Each row comes from the steps of one walk. Every step used is in the known rows, and no mark comes twice. Write the walk behind each row, first mark first.
Known rows:
rezeg-kaviv-sepa-lukam: [ -14  332    6 -295   91   24   75  -55 -162   56  -15 -205 -261   59
  -36 -229    2  215  282  103  -45  -26  -24   38  -15 -145 -152  332
   23   -3 -218 -221  -62 -270  311  256  168 -186 -114  213   33  -12
  171 -112 -180 -207  -57   39  -49  155 -172   97  232  -53 -145  397]
sedor-lukam-sagito-sepa-kaviv-dedod-zugeduz-rezeg-nolub: [  95  416 -328 -661  407  -50  132  227  283  144   31 -197 -214  445
   37 -270 -185  200  499  -96 -204  -25  306   -8  -10    4 -225 -198
   12  -80 -223 -280   95  -81  622  178  335  -33  -96  228   64  297
  416 -203 -312  145 -485  104 -162 -374 -383 -119  332  290 -467  490]
lukam-sagito-sepa-dedod: [ -75  267 -279 -402  126   56   66  169  -52  169  149    2 -162   36
 -112    3 -174  176  149   74   -9 -148   20 -131  146 -205 -103   87
  141  -18 -155   54  186  121  316  165  123 -177  -30  -88  -56  205
  275   50 -133 -110   -2  120 -158  -55 -237  161   58  113   17  314]
rezeg-nolub-sepa-kaviv-lukam-sagito-mitas-buri-tevis: [ -28  321   91 -115 -320  124  115   77 -425 -199  319  173 -251   29
  -14   69 -130  389  182   26  103   81    1 -211  -62  -96  -86  224
   -5 -212 -103   30 -181 -155  344  156  205 -282 -180  274  -32    0
  301  219 -186  102   78  -71 -156   18   59  105   68 -256  412  393]
mitas-zugeduz-rezeg-nolub-sepa-kaviv-dedod-lukam: [-108  349  -34 -205  131  -32  145 -235  150   71 -158 -450 -158  355
   69 -422  -25  200  682  -11 -242  -16   29  350   79 -151 -146   86
   -6  152 -272 -271 -145 -631  482   40   66  -80 -239  252   51   89
  297 -260 -280   63 -285   51   57 -521 -267  -80  225  160 -241  395]
dedod-zugeduz-tevis-buri-sagito-mitas-lukam: [ 108  -40 -244  106  -76  348    0 -117  412 -106    9  427  -97  171
  -12  -39   79   93   14  215   -3 -208 -108 -164  -71    4  345 -132
   31  -73  139  200 -311   82  -32  180   39  -94  350 -573  -53 -131
 -141  265   33   -1 -191 -177 -333 -219   93 -180  101  188  224  289]
dedod-sepa-lukam-sagito-sedor-buri-mitas-nolub-rezeg-kaviv: [ -78  375 -143 -722 -120  124 -266  -38 -263    3  359   32 -146 -178
 -284 -159 -236  297  198   52 -140  153  143 -260   -1  -11  -76  281
  116 -265 -260   54  127  266  429  294  133 -167 -451   31   26    0
  363 -113 -318 -254   99  -24   78   48  -80  123 -123   -1   43  426]
buri-sepa-kaviv-rezeg: [ 112  222  -82 -383  255  -56 -143  158  249   39   93   55  -62  199
  -58 -231  -28  164  348  -15   60  138  171  -41   91 -133 -284 -101
  121  -42 -294 -167   98 -157  412   42  187    4   -3 -175  -58  101
  163 -160 -206 -180 -157   96 -170 -283 -205   57   24   72 -110  379]
zugeduz-rezeg-nolub-sepa-dedod-lukam: [-143  237  -92 -217  172  -45   48 -140   23   99 -167 -444 -308  184
   64 -176  -16  192  375  -44  -78   13  -39  222   40 -116 -112  155
 -162  139 -153 -153  -94 -508  430   90  109 -256 -175  186  -71  199
  265 -101 -227  -94 -219    2   64 -316 -241 -213  173   97 -145  489]
zugeduz-tevis-buri-sagito: [ 240   -3 -142   81 -109  442   13  -61   72  -81   45  188 -161  -27
   57   78  154   49  155  125  -64 -137 -100 -166    6  -63  199  -48
    6  -45  -12  119  -44    9  -68  255   -9   14  237 -245   30  -12
   19  126  169   38    3   57 -233 -138  241   10    5  164   53  214]
dedod-sepa-lukam-sagito-mitas-zugeduz: [-191  342  -91 -117 -184  206  206  -19 -146  101   86   98  -55  -44
 -194 -311  -35  234   73   15  -34 -185 -105  -59   79 -228   65  264
  215   12 -170   67 -167  128  261  188   38 -149 -113 -113  -52   28
  150  161 -194 -119   16 -209    5   30 -214   27  -46  -26  190  168]
lukam-sagito-sedor-buri-sepa-dedod-zugeduz-tevis: [  35   62 -272 -418   51  195   29  295  259  103  218  187   38  163
 -183  267 -167  208   22  234  -81 -266  252 -274  -13  -69  156  -40
  108  -38  139  188  199  309  323   64   41   22  114 -202  -48  259
  150   39  140   31  -72  101 -332 -144 -347  136   68  309  -71  209]
rezeg-kaviv-dedod-lukam-sagito-mitas: [-256  392 -169 -166  -97   11  -25 -177  134  -43  202 -228    2  178
 -222 -259  -96  153  226  -76 -107 -107  -75  -20  145 -266 -255   22
   83 -362 -246 -138 -104  -29  263  235  134 -166 -184   16 -140 -175
  284   77 -251  -79 -126 -207  -63 -220 -121 -223  180  -68  143  250]
dedod-zugeduz-rezeg-nolub-sepa-kaviv-lukam-sagito-mitas-tevis: [-167  316   86 -156   95  129  223  104    5 -161  100  -18 -128  376
   85 -206  -10  366  345 -112  123  -40  156  -41  -10  -18   43   10
    2  -44 -208  -86 -231 -269  491  149  301 -157 -100  342 -107   89
  228  -16 -143  192 -109  -69 -177 -213  -68 -143  247  -56  -37  394]
dedod-lukam-sagito-sepa-kaviv-nolub-rezeg: [ -86  333 -238 -676  -19   11   31  145  -60   -8  197 -177 -141  293
 -106 -150 -126  116  452 -121 -115   63  211  -72   70 -234 -508   43
  232 -133 -565 -156  160   -7  370  224  323  -25  -29    6 -107  201
  395 -245 -501 -143   34  177   25 -169 -251  -22  187  -21   -6  341]
nolub-sepa-kaviv-rezeg-dedod: [ -89  273  -50 -302  195 -130 -107   77  247  -22   40 -271 -119  441
   23 -276 -123  227  496   40 -121   94  171  155  192 -138 -278  -60
   -7   15 -334 -225    4 -412  448   11  114  -88 -205  116  -56  -20
  215 -222 -307   25 -160  -33 -187 -304 -322  -22  148   17 -173  344]
tevis-buri-sagito-mitas: [ 143  142  -88   53 -163  339  -83   -3   86 -115  242  286 -156 -154
  -88 -103   39  183   39   36  -11  -94  -98 -266   33  -56  168  -77
   30 -159    4  184 -117  204   26  195   32 -151  105 -357  -37 -149
   61  259  -46  -91   66 -106 -243 -166  197  -74 -129   73  308  270]
zugeduz-rezeg-kaviv-sepa-lukam-sagito-sedor-buri-mitas-tevis: [  44  355  105 -388 -150  405  -24  130 -355 -114  396  238  -65 -133
 -130  -96  -86  430  154  206 -142 -363   93 -308  -61  -57  225  213
   17 -110  -76  106 -155  297  350  272   91  -87 -309  338  157  110
  334   60  -55   65   47   11 -117   85  -19  232   10  159 -125  521]
sedor-sepa-dedod-lukam-sagito-mitas-zugeduz: [-187  313 -212 -233 -161  137  113  -82  127   64  205   28   73   65
 -254 -213 -143  263  160   26  -28 -310  -70   -9  224 -333 -115  131
  300  -75 -205  100 -104  195  276   95  128 -156  -46 -241  -88  160
  247  177 -286 -101  -46  -64  -63 -130 -330   98  -16   77  264  182]
tevis-buri-sepa-dedod-lukam: [ 168  147 -157  -51  -61   67  -77 -227  190  115   40  -82 -272    7
 -139  130   27  155  336  212 -106  -77 -161 -138  163 -260 -298  115
   22  -95  -81  -57   -6  -83   85  182  -34 -227  142 -317 -124   64
  127  261 -182 -142  -79  135  -79 -130 -162  102  152  193  117  363]
rezeg-dedod-zugeduz-tevis-buri-mitas-lukam-sagito-sepa: [ 130  180 -368 -139  -23  206   55 -138  302  -70   63  391 -102  261
  -47   11  -73  102   95  330 -159 -249 -191 -189   36   13   84 -132
   63 -102  -84  166  -96   72   82  330   24 -127  142 -412  -85   24
  -63  244 -115  201 -191 -156 -324 -165  -58 -150  317  182   74  414]
nolub-sepa-dedod-zugeduz-rezeg-kaviv-lukam-sagito-mitas-buri: [-209  271 -155 -112  138   21   49   66  153  -11   22 -210 -232  383
  -64  -84  -77  300  306  135   18 -212   -2 -109  218 -131   48    8
 -150  -70  -99  -58 -305 -258  374  160  148 -342 -149  276 -133  -73
  333   74 -127  151 -229  -57 -199 -107 -155 -108  437   65   44  505]
kaviv-nolub-rezeg-dedod-zugeduz-tevis-buri-sagito-sepa-lukam: [ 121   27 -210 -432  132  266  -38   99  501 -160  -68 -132 -163  468
  107  -82   17  162  518  249 -359 -180  276  -69  139  -40 -148 -200
  101  -41 -334 -135  -49  -15  189  186  213  -79  256   18   38  -16
  191 -219 -269  190  -74   86 -205 -263 -219  -36  260  331 -143  255]
kaviv-rezeg-nolub-sepa-dedod-lukam-sagito-sedor: [-240  264 -210 -538   11  -26   25   71 -118  175  118 -386 -305  243
   -2   33 -231  294  411  -20 -160   -6  209   55   38 -229 -184  111
 -141    0 -220  -41  180 -281  407  122   35 -241 -204  137  -79  113
  503  -12 -238 -137 -104   52  117 -104 -415   44  218  147   15  287]
kaviv-sepa-dedod-lukam-sagito-sedor-buri: [ -63  291 -182 -421 -270  160  103   67 -273  180  351 -136 -234  -50
 -256  220 -266  294  181  191 -267 -287   68 -295   -9 -208 -142  271
  106 -153  -52  106  103  203  237  182  -69 -211 -116   -6 -112  191
  339  203 -134 -134    7  142  -29  149 -334  216  150  128  143  268]
sepa-kaviv-dedod-lukam-sagito-sedor-buri-mitas-nolub-rezeg: [-136  246 -104 -621 -183  -15 -235 -109  103  -65  435   94  -47  180
 -288  -77 -363  376  356   40 -249   47  259 -300  155 -102 -307    3
  322 -489 -346    6  101  244  449   65   32 -144 -408 -109 -133   72
  341  -88 -467  -61  -26  118  -15 -281  -95  227 -148   93  144  221]
dedod-zugeduz-rezeg-kaviv-nolub: [-110  205 -105 -160  269   -1    8   39  346  -90 -230 -293  -87  266
  102 -599  184  -65  224 -195 -113  -11   72  139  -37   62   39 -178
 -101   71 -361 -190 -186 -440  369  142  282   68 -106  255   89   81
  110 -425  -75  -58 -283 -132  -67 -428  -41 -433  262   17 -340  469]
sepa-lukam-sagito-sedor: [ -76  223 -212 -439  -61  167  191  121 -274  185  267  122 -288  104
  -52  125 -164  270   37  147  -36 -188  115 -211    3 -201  109  166
   93  -28  -42   63  108  312  231  218  -29  -90 -112  -47  -43  159
  212   -1 -108 -147   40  118  -94  199 -293  257   77  242  -43  243]
rezeg-nolub-sepa-dedod-lukam-sagito-mitas: [-321  356 -102 -256  -69  -45   79  -34 -104   25  107 -191 -188   95
 -129  -58 -171  336  202 -131   29   33    1   26   14 -202 -158  229
  -37 -104 -108   21    2 -209  437  179  169 -371 -176   27 -186   79
  339  177 -287 -121  -13 -159   -1 -115 -234 -169   70 -132  262  272]
dedod-zugeduz-rezeg-kaviv-nolub-sepa-lukam-sagito-sedor-buri: [-123  367 -185 -664  122  110   65  287 -143   61  185 -161 -266  278
   -3  -95 -197  239  254   65 -265 -152  375 -120 -233   -2  142   99
 -160   83  -46  -49   57   53  559  269  127  -63 -282  332  133  160
  378 -386  -74   33 -113   45 -139  -12 -379  -90  377  232 -308  527]
lukam-sagito-mitas-zugeduz-tevis-buri-sedor: [ 109   86 -140  162 -341  547  145  -57  116 -122  101  241   63  -31
 -111  -52  142  199   70  120  -11 -316  -75  -84   19 -192  414    6
  128   36   13  228 -128  180  -29  243  -52   99  122 -313   73    3
   64  235  169   97   70  -87 -179 -155  200  149  -99  132  216   21]
mitas-lukam-sagito-sedor-sepa-kaviv: [ 100  405 -481 -714    9  132   88  135 -271  230  431  267 -252   81
 -165  139 -256  146  249  195   52  -54   91 -198  -85 -178   -6  146
   87  -27  -50  116  228  342  289  335  157  -16    7 -355   31  210
  296  -15 -218 -264 -101  210 -189  115 -405  275  169  250  -33  566]
kaviv-lukam-sagito-sepa-dedod-zugeduz: [-122  188 -266 -368  162  -40  228   96   95  198  117  -68 -250  316
  -66   45 -248  206  211  207  -48 -189   79 -185  178 -197 -224   66
  217  -92 -192  -53   97   16  328  124   87 -258   73  -15 -201  166
  159   57 -174  -35 -126  140 -182   43 -378  150  377  179   35  268]
sepa-kaviv-rezeg-dedod-lukam: [ -85  215 -108 -231   70  -85  -43 -148  405  -19   46 -332  -87  450
  -34 -294  -51  145  483   24 -214   -8   87   82  259 -213 -473 -126
  146 -160 -403 -296 -158 -309  279   38   91  -25 -157   55 -178   17
  155 -110 -391    2 -257  -44  -55 -333 -349 -158  206   72 -129  310]
zugeduz-tevis-buri-sedor-sepa-lukam-sagito-mitas-nolub: [ 242  232 -219 -399  -46  443   -5  -45  -67  -66  182  353 -245  -39
 -130  228    8  321  141   57  139  -92  121 -310 -111  -91   58  175
  114 -270  -49   96   77  479  260  482  114 -210   70 -386   25  153
  174  110  -59    2   50  176 -182  184   80  323  -64   76  137  272]
sagito-mitas-zugeduz-rezeg-kaviv-nolub: [-164  310    4  -93   82  189   57  -57  261 -209 -141 -137  140   41
   25 -774  163  127  188 -230  -39 -143  -10  277   35  -64  202  -56
   98  133 -280  -64 -358 -332  345   50  282   54 -210  153  177   19
  195 -326 -146  -64 -158 -210    6 -487   83 -264  -98  -61  -98  385]
sepa-lukam-sagito-sedor-buri-mitas-zugeduz: [ -64  205  -38 -336 -326  279  132   43 -220   44  437  473  -12 -107
 -162  -81 -278  442  -74  253 -207 -328   76 -286  -16 -151  322  188
  323   -2   92  290  -47  474  267   70 -135  -40 -291 -111   58  187
  127   97  -80  -31  106  -17 -145   69 -188  345 -150  275  160  177]
mitas-lukam-sagito-sedor-buri-sepa-kaviv-nolub-rezeg-dedod: [  -8  506 -453 -910  -22   27 -164  106   31   53  461  -80  -70  112
 -229   62 -340  265  539  255 -290   57  306 -182  -57 -123 -150  -59
  203  -73 -151   15  202  274  381  230  237   18 -122 -160   34  147
  489 -228 -309 -206 -102  145 -108 -171 -431  107  104  284   44  546]
mitas-tevis-buri-sedor: [ 257   25    4  236 -338  439 -103 -168   -5  -76  140   42 -169 -156
   23   40  279  124  219  156  -92 -155 -148 -165    3 -169  263   11
  -35   13  -22  134 -150  137 -142  196  -74   54  172 -124  163  -43
   30  236  156  -28  145   95 -186 -119  199  269    5  218   53  257]
zugeduz-tevis-buri-mitas-nolub-rezeg-dedod-sepa-lukam: [  67   74   15 -109  -65  172 -190 -336  263 -219 -191  -31 -158  138
  -40 -209   99  230  357  105 -165   80 -109  -27  256    1 -228  124
  108 -229 -439 -113 -193 -252  197  221   78 -251 -140  -65  -77  -54
   47   11 -373   88  -58 -109   34 -190  146   16 -119  -67   -7  262]
rezeg-kaviv-nolub-sepa-dedod-lukam: [-272  277  -63 -272   36 -136  -42 -147   23   29  -93 -458 -218  220
  -50 -208  -49  138  492  -29 -117   87   44  202   47 -287 -361  293
 -110  -28 -255 -204  -24 -534  413  153  168 -252 -131  200   13   24
  337 -166 -344 -188  -85   -2   58 -168 -313  -48  243  -72  -47  416]
mitas-tevis-buri-sedor-sagito: [ 232   82  -86   52 -343  548 -108 -105 -115  -65  342  122 -155 -198
    4  131  159  191  271  162  -98 -208  -85 -297   -6 -146  316  -35
  -39  -59   20  227  -51  318 -177  264  -42   82  229 -147  179  -46
  175  225  190  -33  186  113 -211  -30  140  265    2  326  107  230]

Write each row's walk:
[ 255   40 -223 -303   58  330   27   96  329   72   13  -80 -249  259
  -60  116  -43  223  479  352 -187 -244  233  -91   50 -114   48   82
 -197  -75   64  -61   10 -113  158  201   95  -61  260   12  190  -10
  313  172 -106   45 -270  129 -184  -27 -271  284  236  381 -274  311]
rezeg-kaviv-sepa-dedod-zugeduz-tevis-buri-sagito-sedor-lukam
[ -38  303 -270 -268  157  116   21  120  240  -44  132 -125 -145  264
 -118 -144  -43  220  266   77    6 -286   -1 -221  250 -111  -66  -98
   -9 -182 -188  -49 -270    4  333  237  306 -257  -63  204  -98   31
  357   60 -138  117 -284    3 -227  -94 -182 -109  413  124   14  578]
sedor-sepa-dedod-zugeduz-rezeg-kaviv-lukam-sagito-mitas-buri
[-172  332 -104 -613 -297  119 -130  180 -154  -92  378  -56  -81    8
 -244 -182 -267  321  264  100 -418  -53  212 -285   73  -96 -206  100
  130 -237 -350   72   68  253  413  202  118 -175 -335  179  -32   67
  403  -63 -445  -61   58 -192   40  -68 -319  -21  -68   85  108  334]
kaviv-nolub-rezeg-dedod-sepa-lukam-sagito-sedor-buri-mitas
[  -5   85  -23   98 -258  442  265  -75   82 -154   -4  308    9  125
    9  -75   66  340   45   97  -50 -399  -79  -66  100 -226  256  140
  265   25  -21  102 -290   81   38  203   13  -56   34 -146    0   46
   57  198   30  206   24  -65 -165   18  129  175  -39   54  152    2]
sepa-lukam-sagito-mitas-zugeduz-tevis-buri
[-165  427 -213 -275  157   35   85  -94  -33  138  -46 -469 -229  142
 -171 -205  -36  113  458   76 -103 -187  -66   26  159 -218 -253  173
  -81  -65 -370 -230  -57 -346  343  337  149 -174 -196  273  -92  127
  411  -17 -194 -108 -264   10  118  -88 -201 -138  324   39 -146  474]
zugeduz-rezeg-kaviv-sepa-dedod-lukam-sagito
[ -15  314 -268 -576  145  -29  -81  139   12   56  277  471 -113  186
 -123 -218 -282  236  236  119   41   10   75 -189   37 -144 -199  -24
  195 -133 -268   39   58   67  436  194  165 -148 -111 -354  -81  129
  213   45 -389 -149 -200  -19 -157 -139 -198   95   78   82   97  526]
buri-mitas-lukam-sagito-sepa-kaviv-rezeg
[-327  206  -59 -173 -132  175   73 -118  295 -150  -92 -371  237  297
 -220 -372  -15  281  412   69  -60 -297    5  279  326 -345 -131  205
  249  -15 -443 -133 -239 -376  239   70  272  -57  -70  148  -68  -42
  353    2 -285  -28  -74 -140   90 -238 -111   24   37 -109  106   37]
nolub-rezeg-kaviv-sepa-dedod-lukam-sagito-mitas-zugeduz-tevis
[ -87  449 -336 -780    9  -14  -34   65  120   51  318 -296 -109  337
 -229    1 -179  188  620   96 -184   77  307  -89  148 -236 -471  -76
  118 -186 -482 -159  258   83  387  232  220   25  -79  -25 -122  131
  495 -230 -515 -164  -26  138   48 -244 -505   15  154  204  -40  374]
buri-sepa-kaviv-nolub-rezeg-dedod-lukam-sagito-sedor
[-174  248 -206 -513  316   -1  -83  -84  583 -106  -60    9   66  458
 -125 -128  -73  340  195   58   79   -1  234  -22  169   12  -79 -150
  289 -216 -345 -128  -59  158  467  121  272 -148  -35 -207 -206   79
   98 -206 -279   33 -124  -65 -173 -225 -205  -86  -12   48    4  138]
buri-sepa-lukam-sagito-mitas-nolub-rezeg-dedod-zugeduz-tevis
[ 180  238 -100  -50  -99  385  146   58  203 -144  114  422  122   71
 -151  -46   69  255  234   72  111 -175   -3 -120   87 -174   85   24
  227  -20  -65  102  -41   46  170  238  139   73  135 -349   -8   73
  129  178    0  142   28   23 -261 -215  104  153  -97   12  138  153]
lukam-sagito-mitas-zugeduz-tevis-buri-sepa-kaviv
[ -24  319  -86   33 -212  286  -20   32  -78  -98  117   31 -155   -2
 -148 -162   61  182   58  171 -144 -297 -174 -231  179  -73   25    8
  -80 -191 -213   -5 -441  200  227  189   57 -200 -232  212  -12    1
  234  250 -217  193 -141 -334  -71 -162 -111 -188  -30   15  153  498]
zugeduz-rezeg-dedod-sepa-lukam-sagito-mitas-buri-tevis
[ -21  238   82  -76 -354  394  -10   73 -278 -147  237  186 -260   -9
  -39  127   66  423  314   78  -47 -155  134 -267 -137 -264  137  221
  -80 -108  -56  131  -99  254  212  349   36 -250   54    2  132  -27
  319  228 -104   58  240   12 -133  126   21  344   25   59  259  243]
kaviv-nolub-sepa-lukam-sagito-mitas-tevis-buri-sedor
[-218  434  -60 -347   96  242   27   46  -11 -154   66  -98   75   60
   19 -584  -31  253  306 -177   -7 -126   80  219  -41  -48  261   25
  -43  153 -202   36 -162 -238  422  122  268  -16 -169  126  210  -22
  384 -372 -152  -64  -47 -168  -57 -345  -60 -207  -32   15  -36  412]
sedor-sagito-mitas-zugeduz-rezeg-kaviv-nolub-sepa
[  62  388 -340 -497  -46   58  -18   17   -4  200  387 -138 -203  230
 -308   72 -175  112  561  160 -134  -34  163 -216   80 -332 -432   57
   76 -315 -282 -143  280  258  385  355   74  -53    0 -143  -65  124
  367   18 -299 -128 -135  169 -121 -109 -455  200  272  267  -16  352]
buri-sedor-sepa-kaviv-dedod-lukam-sagito
[ -98  392 -155 -333  297   26  167   94   21  118  -88 -242 -272  298
  -37 -313   -1  133  291   93  -89 -174   77  -47    0  -26  -11   77
  -78   35 -338 -248  -84 -222  425  353  187  -97 -161  322  -31  103
  222 -197  -88  -29 -268  -40  -55   33 -223 -178  458   88 -310  440]
dedod-zugeduz-rezeg-kaviv-sepa-lukam-sagito
[ -67  467 -145 -537   99  -32    3  -10 -127   59  208  220 -213  165
 -131  -39 -253  430  210 -188  222  220  203  -77  -93  -88 -115  209
  119 -226  -86  -38   61  154  584  185  211 -227 -220 -225  -28  205
  288   -5 -402 -100  -91   83 -157   40 -119  214 -131 -153   44  331]
sedor-lukam-sagito-mitas-nolub-sepa-kaviv
[ 147   10 -161 -163   82  334   25  135  319    0  -36  -82 -213  201
  -73   47   41  119  438  341 -151 -241  163 -125   97  -56  105   53
 -216  -42  -50   12   45 -269  124  238   59  -77  225   31  106 -126
  235  106   30   32 -107   82 -188 -128 -146  157  234  264 -157  281]
rezeg-kaviv-sepa-dedod-zugeduz-tevis-buri-sagito-sedor
[ -49  315 -101 -499  -12  164 -273 -249   68 -172  376 -112  -36 -124
 -147 -217 -204  337  254   16  -24  164  128 -139   26   -1  -26   43
  336 -321 -142  -31 -120  184  288  122  245 -192 -206  -69  -51 -170
  237 -182 -172 -264   33   54  -93 -119  179    4 -114  -29  298  358]
sedor-buri-sagito-mitas-nolub-rezeg-kaviv-lukam
